Below is a small trained network, with its code and all its weights. Each question gives an input and a target symbol and asks what happens when units are switched off, that is, made to give their printed mean instead of their output.

import numpy as np


def w(rows, s, z=0):
    codes = np.array(rows[::2]) - 128.0
    scale = np.full(codes.shape[1], s)
    scale[-1] = z or s
    return codes * scale


def f(y):
    return y / 2 * (1 + np.tanh(0.7978845608 * (y + 0.044715 * y**3)))


def softmax(a):
    e = np.exp(a - a.max(-1, keepdims=True))
    return e / e.sum(-1, keepdims=True)


def log_softmax(a):
    a = a - a.max(-1, keepdims=True)
    return a - np.log(np.exp(a).sum(-1, keepdims=True))


def net(x, mask):
    ids = ['ΓΞΦΩαμ'.index(c) for c in x.split()]
    T = len(ids)
    res = E[ids] + P[:T]
    u = 0
    for l in range(3):
        q, k, v = (res @ M[l].T for M in (Q, K, V))
        z = softmax(np.where(np.tri(T) > 0, q @ k.T / 4**0.5, -1e9)) @ v
        res = res + np.where(mask[u], z, O[l][:, -1]) @ O[l][:, :-1]
        u += 1
        y = f(res @ A[l][:, :-1].T + A[l][:, -1])
        res = res + np.where(mask[u : u + 4], y, B[l][:, -1]) @ B[l][:, :-1]
        u += 4
    return log_softmax(res[-1] @ U[:, :-1].T + U[:, -1])


Q, K, V, O, A, B = {}, {}, {}, {}, {}, {}
E = w([
[133,109,91,172,181,138,54],'Γ',
[51,109,186,105,201,153,99],'Ξ',
[222,144,144,137,170,101,164],'Φ',
[112,31,136,175,134,207,131],'Ω',
[111,107,123,111,81,136,24],'α',
[96,178,187,254,156,115,129],'μ',
],0.0089)
P = w([
[69,219,91,53,27,103,189],'0',
[116,156,183,109,182,184,45],'1',
[147,150,188,149,159,149,43],'2',
[140,145,165,158,147,148,50],'3',
[150,153,151,178,111,158,43],'4',
[139,170,157,174,110,176,24],'5',
[134,181,146,185,99,153,5],'6',
[104,170,141,151,103,194,2],'7',
],0.0033)
Q[0] = w([
[182,103,233,124,68,160,89],'L0H1',
[185,209,150,178,173,165,12],'L0H1',
[124,123,43,202,31,71,100],'L0H1',
[96,131,117,76,72,112,143],'L0H1',
],0.011)
K[0] = w([
[141,105,63,95,140,131,132],'L0H1',
[145,186,74,71,89,105,253],'L0H1',
[184,155,242,125,131,178,83],'L0H1',
[118,123,93,172,166,120,39],'L0H1',
],0.014)
V[0] = w([
[224,114,72,78,151,100,70],'L0H1',
[10,186,36,112,52,182,90],'L0H1',
[206,179,109,223,148,120,135],'L0H1',
[147,163,62,60,255,123,93],'L0H1',
],0.0071)
O[0] = w([
[120,122,58,178,53,160,79,4],'L0H1',
[254,42,181,149,163,33,123,48],'L0H1',
[122,211,58,92,136,204,81,83],'L0H1',
[70,115,4,148,124,72,111,254],'L0H1',
],0.0063,0.00072)
A[0] = w([
[119,87,89,129,106,139,190,80],'L0N1',
[112,18,41,148,147,200,155,128],'L0N2',
[4,128,61,120,42,162,190,2],'L0N3',
[243,139,72,131,154,32,232,132],'L0N4',
],0.012,0.0027)
B[0] = w([
[143,103,152,172,124,138,152,23],'L0N1',
[207,134,211,125,145,145,54,248],'L0N2',
[135,131,198,42,80,140,128,172],'L0N3',
[143,175,251,47,115,129,97,196],'L0N4',
],0.011,0.0012)
Q[1] = w([
[60,92,201,194,102,168,164],'L1H1',
[204,125,178,68,181,153,33],'L1H1',
[159,145,107,182,61,110,157],'L1H1',
[133,137,98,178,174,180,7],'L1H1',
],0.017)
K[1] = w([
[85,172,166,201,169,172,152],'L1H1',
[189,155,112,36,120,201,185],'L1H1',
[170,103,171,182,88,105,108],'L1H1',
[219,168,52,140,134,51,253],'L1H1',
],0.017)
V[1] = w([
[49,118,170,113,118,61,104],'L1H1',
[115,122,216,174,169,114,128],'L1H1',
[160,103,199,92,84,188,179],'L1H1',
[140,124,122,86,174,87,246],'L1H1',
],0.012)
O[1] = w([
[195,90,70,124,90,186,101,194],'L1H1',
[140,142,57,52,188,170,44,254],'L1H1',
[93,119,131,192,219,17,76,191],'L1H1',
[104,177,64,134,55,1,60,166],'L1H1',
],0.0075,0.005)
A[1] = w([
[167,104,109,138,139,172,205,97],'L1N1',
[181,140,191,51,147,53,221,81],'L1N2',
[154,142,25,254,151,111,181,56],'L1N3',
[176,127,196,123,183,113,187,4],'L1N4',
],0.016,0.0024)
B[1] = w([
[115,124,115,96,138,209,129,193],'L1N1',
[222,80,41,22,195,91,144,254],'L1N2',
[181,82,62,255,157,99,143,183],'L1N3',
[89,134,65,111,101,72,126,214],'L1N4',
],0.0099,0.00086)
Q[2] = w([
[189,161,87,176,190,147,67],'L2H1',
[165,43,119,163,139,116,237],'L2H1',
[109,251,250,125,76,98,151],'L2H1',
[117,83,89,125,85,83,171],'L2H1',
],0.016)
K[2] = w([
[140,107,169,67,123,57,203],'L2H1',
[151,164,148,66,211,207,55],'L2H1',
[68,16,97,252,91,238,163],'L2H1',
[98,167,79,81,166,165,86],'L2H1',
],0.015)
V[2] = w([
[55,117,152,129,251,137,155],'L2H1',
[60,46,104,73,112,148,47],'L2H1',
[63,209,32,130,118,129,97],'L2H1',
[168,228,168,108,144,174,112],'L2H1',
],0.014)
O[2] = w([
[31,170,129,117,208,115,213,171],'L2H1',
[50,162,229,96,22,95,118,254],'L2H1',
[190,255,84,140,88,35,183,212],'L2H1',
[219,83,125,72,144,130,207,126],'L2H1',
],0.0076,0.0071)
A[2] = w([
[140,120,107,158,151,2,61,3],'L2N1',
[160,174,228,89,30,172,196,102],'L2N2',
[212,109,51,127,57,163,93,87],'L2N3',
[40,73,116,147,55,172,104,87],'L2N4',
],0.0083,0.0036)
B[2] = w([
[141,67,74,173,120,247,184,253],'L2N1',
[96,81,13,167,81,194,154,242],'L2N2',
[17,143,164,111,161,65,158,178],'L2N3',
[255,162,169,140,175,95,144,195],'L2N4',
],0.0066,0.0067)
U = w([
[144,107,165,95,107,236,181,46],'Γ',
[148,162,109,141,30,100,44,134],'Ξ',
[162,94,80,224,185,131,72,30],'Φ',
[43,125,200,140,176,96,138,168],'Ω',
[230,92,248,157,134,138,55,120],'α',
[253,153,121,55,167,68,139,252],'μ',
],0.0038,0.0022)

Each question gives the input, a string of symbols that net reads in full, and the target symbol t.
The units are the heads (4 rows each of Q, K, V and O) and the neurons (one row each of A and B). Each row of codes is followed by its name. A weight is (code - 128) times the scale printed after its matrix; where a second scale follows, it is the last column's (O, A, B and U).
mask holds one flag per unit, layer by layer, with each layer's heads first. A switched-off unit (its flag False) gives its mean, the last column of its rows in O or B, instead of its output. The means were averaged over made-up inputs and are rounded, as every weight is.
A unit's drop is (log p(t) with every unit on - log p(t) with that unit switched off) / (log p(t) with every unit on - log p(t) with every unit switched off).
The circuit of an input: a set's keep is (log p(t) with only the set's units on - log p(t) with every unit switched off) / (log p(t) with every unit on - log p(t) with every unit switched off). Starting from the 12 units with the biggest drops (on a tie, the unit counted first), units are removed one at a time, each time the one whose removal leaves the highest keep (on an exact tie, the one counted first), for as long as the keep stays at least 0.8.
units of the circuit, in order: the units of the circuit, biggest drop first
top k neurons: the k neurons with the biggest drops, biggest first
k most important neurons of layer l: the k neurons of layer l with the biggest drops, biggest first
input Φ μ Φ μ, target Φ: units of the circuit, in order -> (L2H1; L1N3; L0N3)
input Ξ Ξ Φ Ω, target α: top 4 neurons -> (L0N2; L0N4; L1N2; L2N2)
input Γ Φ α Φ Γ Γ, target Γ: units of the circuit, in order -> (L1H1; L0H1; L0N3)
input Ξ α Ξ α Ω, target Ξ: units of the circuit, in order -> (L1H1; L2H1; L0N2; L0H1)
input α Ω Ω Ω α Ξ μ μ, target α: units of the circuit, in order -> (L2H1; L0H1; L1H1; L2N4)
input μ μ Ω Ξ Φ α Φ α, target μ: units of the circuit, in order -> (L2H1; L0H1)
input Ξ Φ μ μ, target Γ: top 2 neurons -> (L0N4; L1N1)
input Ξ Ξ Ω, target Ξ: units of the circuit, in order -> (L1H1; L2H1; L0H1; L0N2)
input μ α Ω Γ Γ, target μ: units of the circuit, in order -> (L0H1; L2H1; L1H1)
input Ξ Ω Ξ Ξ μ, target Ξ: units of the circuit, in order -> (L1H1; L0H1; L2H1; L0N2)
input Γ Ω Φ α Φ μ α, target Γ: units of the circuit, in order -> (L1H1; L0H1; L2H1)
input α Ξ Ξ Ξ α α, target α: units of the circuit, in order -> (L2H1; L0H1; L2N4)
input Φ Φ Φ Φ Ξ, target Φ: units of the circuit, in order -> (L2H1; L1H1; L1N3; L0N2)
input α Ξ Ξ Ξ α Φ Φ Γ, target α: most important neuron of layer 2 -> (L2N4)
input μ Φ Φ Γ, target μ: units of the circuit, in order -> (L0H1; L2H1; L2N1)
input Γ Φ Φ, target Γ: units of the circuit, in order -> (L0H1; L1H1; L2H1)
input Γ Φ Γ Φ Ξ Ω Ξ, target Γ: units of the circuit, in order -> (L1H1; L0H1; L2H1; L0N3)
input Γ α Ξ α, target Γ: top 2 neurons -> (L1N1; L2N2)
input Ξ μ Φ Γ, target Φ: top 4 neurons -> (L0N4; L1N3; L0N3; L2N1)
input Φ Γ Γ Ξ Ω α μ, target Γ: top 3 neurons -> (L0N2; L0N4; L1N1)
input Ξ Φ α Γ Ξ Γ Γ, target Φ: 3 most important neurons of layer 0 -> (L0N4; L0N2; L0N3)
input Ξ Ξ Φ Φ α μ Γ, target Ξ: top 2 neurons -> (L0N4; L0N2)
input Φ Φ Ξ μ, target Φ: 3 most important neurons of layer 0 -> (L0N3; L0N2; L0N4)
input Ω α Ξ Φ Ξ Φ, target Ω: most important neuron of layer 0 -> (L0N4)
input Φ Ω Φ Ξ, target Φ: top 2 neurons -> (L1N3; L0N3)
input α Ξ Φ Φ Ξ Ξ Ξ, target α: top neuron -> (L0N4)
input μ Φ Φ Φ Γ μ, target μ: top neuron -> (L0N3)
